Below are the code and all the weights of a small trained network. Each question names an input and a class and asks about switching units off, where a switched-off unit gives its printed mean instead of its output.

import numpy as np


def w(rows, s, z=0):
    codes = np.array(rows[::2]) - 128.0
    scale = np.full(codes.shape[1], s)
    scale[-1] = z or s
    return codes * scale


def f(y):
    return np.maximum(y, 0)


def log_softmax(a):
    a = a - a.max(-1, keepdims=True)
    return a - np.log(np.exp(a).sum(-1, keepdims=True))


def net(x, mask):
    res = np.array(x, float).reshape(1, 3) / 4 @ E
    y = f(res @ A[0][:, :-1].T + A[0][:, -1])
    res = res + np.where(mask, y, B[0][:, -1]) @ B[0][:, :-1]
    return log_softmax(res[-1] @ U[:, :-1].T + U[:, -1])


A, B = {}, {}
E = w([
[73,33,70,116,19,115,221,184,182,48,113],'x0',
[122,228,80,74,98,144,167,97,29,136,248],'x1',
[230,151,177,98,51,117,159,127,73,57,56],'x2',
],0.011)
A[0] = w([
[15,99,82,158,197,136,111,136,197,157,174,217],'N1',
[101,90,133,85,65,148,155,146,123,43,71,118],'N2',
[60,99,65,170,135,123,128,119,180,189,135,2],'N3',
[78,169,68,92,126,132,83,112,100,178,163,165],'N4',
[156,127,176,179,150,122,114,72,92,159,119,36],'N5',
[103,151,108,131,154,142,98,19,64,177,173,116],'N6',
[116,176,110,125,162,178,78,123,117,212,255,177],'N7',
[77,96,104,108,72,158,174,176,164,69,179,50],'N8',
[156,201,39,61,105,192,222,102,58,86,216,89],'N9',
[217,196,206,137,212,163,66,98,135,164,114,172],'N10',
[148,143,66,132,79,122,147,97,103,146,135,24],'N11',
[75,176,117,178,177,164,121,71,108,137,181,153],'N12',
[96,96,111,135,97,118,172,132,160,41,145,43],'N13',
],0.0087,0.0063)
B[0] = w([
[114,121,86,174,49,207,44,7,2,166,116,247],'N1',
[158,188,144,83,160,93,170,164,217,134,180,192],'N2',
[210,36,41,215,133,232,167,133,147,18,38,173],'N3',
[152,177,191,43,148,96,173,184,174,119,165,202],'N4',
[133,45,106,186,143,176,157,154,132,66,81,162],'N5',
[101,195,195,53,203,118,159,203,189,165,166,211],'N6',
[111,160,210,90,205,51,149,221,161,105,138,253],'N7',
[125,125,121,180,61,209,77,56,59,105,103,185],'N8',
[102,63,62,251,4,210,14,76,84,159,65,232],'N9',
[120,87,54,252,35,203,55,16,79,120,50,250],'N10',
[180,115,61,135,132,170,210,156,250,67,95,145],'N11',
[140,134,157,101,122,110,165,167,143,120,197,207],'N12',
[68,141,182,105,184,74,147,113,232,168,158,172],'N13',
],0.0076,0.017)
U = w([
[91,153,129,153,110,143,63,52,51,186,119,136],'0',
[175,115,88,162,125,170,134,90,125,31,72,251],'1',
[132,178,219,34,204,2,227,196,208,83,197,125],'2',
],0.0099,0.003)

Each question gives the input, the list of numbers given to net, and the class t.
The units are the neurons (one row each of A and B). Each row of codes is followed by its name. A weight is (code - 128) times the scale printed after its matrix; where a second scale follows, it is the last column's (A, B and U).
mask holds one flag per neuron, in row order. A switched-off neuron (its flag False) gives its mean, the last column of its row in B, instead of its output. The means were averaged over made-up inputs and are rounded, as every weight is.
A unit's drop is (log p(t) with every unit on - log p(t) with that unit switched off) / (log p(t) with every unit on - log p(t) with every unit switched off).
The circuit of an input: a set's keep is (log p(t) with only the set's units on - log p(t) with every unit switched off) / (log p(t) with every unit on - log p(t) with every unit switched off). Starting from the 12 units with the biggest drops (on a tie, the unit counted first), units are removed one at a time, each time the one whose removal leaves the highest keep (on an exact tie, the one counted first), for as long as the keep stays at least 0.8.
units of the circuit, in order: the units of the circuit, biggest drop first
unit that matters most: the unit with the biggest drop
k most important neurons: the k neurons with the biggest drops, biggest first
drop when u is switched off: that unit's drop, to one decimal
input [6,-7,2], class 2: units of the circuit, in order -> [N10; N2]
input [-3,4,-8], class 2: units of the circuit, in order -> [N7]
input [8,4,0], class 0: 4 most important neurons -> [N3; N9; N13; N8]
input [2,0,3], class 2: 3 most important neurons -> [N10; N1; N9]
input [-7,6,-3], class 2: 3 most important neurons -> [N7; N6; N4]
input [-8,-4,8], class 1: 3 most important neurons -> [N5; N1; N9]
input [0,7,-5], class 2: 4 most important neurons -> [N7; N10; N4; N6]
input [-8,-3,6], class 1: 3 most important neurons -> [N5; N1; N9]
input [-1,6,-1], class 2: 3 most important neurons -> [N1; N10; N7]
input [-7,0,6], class 1: 3 most important neurons -> [N1; N5; N9]
input [-8,3,-8], class 2: 2 most important neurons -> [N7; N6]
input [8,6,0], class 0: 2 most important neurons -> [N9; N3]
input [1,0,5], class 2: 3 most important neurons -> [N10; N1; N9]
input [-8,-3,1], class 1: unit that matters most -> N10
input [7,-1,8], class 2: 2 most important neurons -> [N2; N10]
input [5,-6,2], class 2: drop when N9 is switched off -> 0.1
input [6,1,-3], class 0: drop when N2 is switched off -> -0.1
input [6,1,-2], class 0: drop when N6 is switched off -> -0.1
